Below is a small trained network, with its code and all its weights. Each question gives an input and a class and asks what happens when units are switched off, that is, made to give their printed mean instead of their output.

import numpy as np


def w(rows, s, z=0):
    codes = np.array(rows[::2]) - 128.0
    scale = np.full(codes.shape[1], s)
    scale[-1] = z or s
    return codes * scale


def f(y):
    return np.maximum(y, 0)


def log_softmax(a):
    a = a - a.max(-1, keepdims=True)
    return a - np.log(np.exp(a).sum(-1, keepdims=True))


def net(x, mask):
    res = np.array(x, float).reshape(1, 5) / 4 @ E
    y = f(res @ A[0][:, :-1].T + A[0][:, -1])
    res = res + np.where(mask, y, B[0][:, -1]) @ B[0][:, :-1]
    return log_softmax(res[-1] @ U[:, :-1].T + U[:, -1])


A, B = {}, {}
E = w([
[119,124,217,254,93],'x0',
[127,128,127,128,127],'x1',
[38,19,114,148,128],'x2',
[175,63,251,72,204],'x3',
[133,125,148,75,10],'x4',
],0.0085)
A[0] = w([
[130,113,128,50,60,168],'N0',
[104,113,31,69,139,88],'N1',
[66,59,100,92,151,155],'N2',
[38,82,148,95,91,99],'N3',
[122,137,148,176,180,162],'N4',
[155,107,162,130,134,57],'N5',
[130,211,147,103,112,172],'N6',
[169,197,183,111,139,97],'N7',
[151,101,255,86,149,56],'N8',
[108,173,84,135,103,65],'N9',
[117,75,119,115,93,136],'N10',
[126,121,147,230,96,72],'N11',
[90,167,77,162,128,84],'N12',
[99,119,197,68,61,143],'N13',
[133,80,94,88,129,151],'N14',
[109,78,145,126,134,162],'N15',
[150,115,101,65,138,53],'N16',
[155,176,120,86,147,171],'N17',
[142,142,74,219,36,89],'N18',
[135,135,58,98,139,94],'N19',
[131,120,172,161,63,88],'N20',
[102,116,92,59,151,91],'N21',
[160,188,135,108,119,38],'N22',
[98,34,123,159,133,104],'N23',
[133,144,120,173,124,78],'N24',
[105,118,170,186,102,78],'N25',
[105,126,93,147,107,58],'N26',
[184,31,165,83,142,67],'N27',
[227,164,142,106,125,158],'N28',
[110,124,149,165,111,81],'N29',
[109,129,122,104,28,158],'N30',
[160,131,93,152,181,253],'N31',
[91,117,102,144,201,175],'N32',
],0.012,0.0047)
B[0] = w([
[58,143,192,178,161,217],'N0',
[165,73,182,126,160,221],'N1',
[162,173,63,211,115,217],'N2',
[161,150,68,182,157,187],'N3',
[109,135,171,100,133,205],'N4',
[157,101,82,42,162,158],'N5',
[150,139,90,209,122,216],'N6',
[153,141,51,159,125,204],'N7',
[101,102,40,58,188,255],'N8',
[120,90,65,47,228,188],'N9',
[115,180,87,214,90,168],'N10',
[201,102,170,132,116,216],'N11',
[119,106,121,55,164,192],'N12',
[44,168,203,134,189,206],'N13',
[160,115,153,160,86,186],'N14',
[138,194,74,132,103,190],'N15',
[168,47,180,141,136,181],'N16',
[106,152,139,184,85,212],'N17',
[108,102,94,40,198,243],'N18',
[194,102,201,98,149,191],'N19',
[139,80,177,162,158,187],'N20',
[218,26,203,165,96,196],'N21',
[144,121,98,169,220,176],'N22',
[161,154,36,170,108,208],'N23',
[153,57,160,87,181,158],'N24',
[215,78,195,120,110,193],'N25',
[117,114,63,91,190,156],'N26',
[103,109,82,63,164,226],'N27',
[133,134,66,199,125,230],'N28',
[208,121,143,149,144,163],'N29',
[77,160,176,136,177,219],'N30',
[36,163,198,137,102,221],'N31',
[2,142,196,171,131,213],'N32',
],0.0068,0.0087)
U = w([
[229,47,202,146,138,77],'0',
[94,101,39,18,166,80],'1',
[143,186,33,244,132,64],'2',
[93,147,144,153,130,248],'3',
[4,169,206,169,163,71],'4',
[76,184,133,118,31,189],'5',
],0.011,0.013)

Each question gives the input, the list of numbers given to net, and the class t.
The units are the neurons (one row each of A and B). Each row of codes is followed by its name. A weight is (code - 128) times the scale printed after its matrix; where a second scale follows, it is the last column's (A, B and U).
mask holds one flag per neuron, in row order. A switched-off neuron (its flag False) gives its mean, the last column of its row in B, instead of its output. The means were averaged over made-up inputs and are rounded, as every weight is.
A unit's drop is (log p(t) with every unit on - log p(t) with that unit switched off) / (log p(t) with every unit on - log p(t) with every unit switched off).
The circuit of an input: a set's keep is (log p(t) with only the set's units on - log p(t) with every unit switched off) / (log p(t) with every unit on - log p(t) with every unit switched off). Starting from the 12 units with the biggest drops (on a tie, the unit counted first), units are removed one at a time, each time the one whose removal leaves the highest keep (on an exact tie, the one counted first), for as long as the keep stays at least 0.8.
circuit, biggest first: the units of the circuit, biggest drop first
unit that matters most: the unit with the biggest drop
top k neurons: the k neurons with the biggest drops, biggest first
drop of u: that unit's drop, to one decimal
input [8,4,3,-7,3], class 0: circuit, biggest first -> N11, N25
input [-4,4,4,2,-5], class 4: unit that matters most -> N32
input [3,0,1,-6,-4], class 1: circuit, biggest first -> N18, N12
input [-5,-5,-8,6,8], class 2: circuit, biggest first -> N28, N7
input [8,-7,8,-3,-3], class 0: top 2 neurons -> N25, N11
input [5,-2,4,7,-3], class 1: circuit, biggest first -> N8, N27
input [-5,-6,-1,-3,-7], class 4: circuit, biggest first -> N32, N31
input [-1,-1,5,-1,-2], class 2: circuit, biggest first -> N2, N23
input [-8,6,6,1,3], class 0: top 2 neurons -> N21, N1
input [-6,4,-5,-2,-8], class 4: circuit, biggest first -> N31, N32
input [5,-4,5,6,1], class 1: circuit, biggest first -> N8, N27
input [0,-3,3,5,5], class 1: top 3 neurons -> N8, N27, N32
input [-6,-1,-6,7,-8], class 4: top 2 neurons -> N31, N32
input [3,5,-3,-6,8], class 4: circuit, biggest first -> N30, N0
input [8,-8,6,0,-7], class 0: circuit, biggest first -> N25
input [7,-1,-7,0,8], class 4: top 4 neurons -> N13, N30, N21, N0
input [-4,1,-8,0,8], class 2: top 2 neurons -> N28, N6
input [6,-3,-6,5,8], class 4: top 2 neurons -> N13, N0
input [6,-5,8,-2,0], class 2: top 2 neurons -> N23, N3
input [5,8,3,8,4], class 1: circuit, biggest first -> N8
input [-8,-7,-5,7,-2], class 0: top 2 neurons -> N21, N16
input [-6,2,2,1,-2], class 0: circuit, biggest first -> N21, N1
input [-7,6,-5,2,5], class 0: top 2 neurons -> N21, N16
input [3,3,5,4,-3], class 2: top 2 neurons -> N23, N2
input [2,5,-5,-1,5], class 2: top 2 neurons -> N6, N28
input [3,6,1,6,2], class 1: drop of N8 -> 0.2
input [-7,5,7,0,3], class 0: circuit, biggest first -> N21
input [-8,0,-6,-7,-2], class 0: drop of N1 -> 0.2
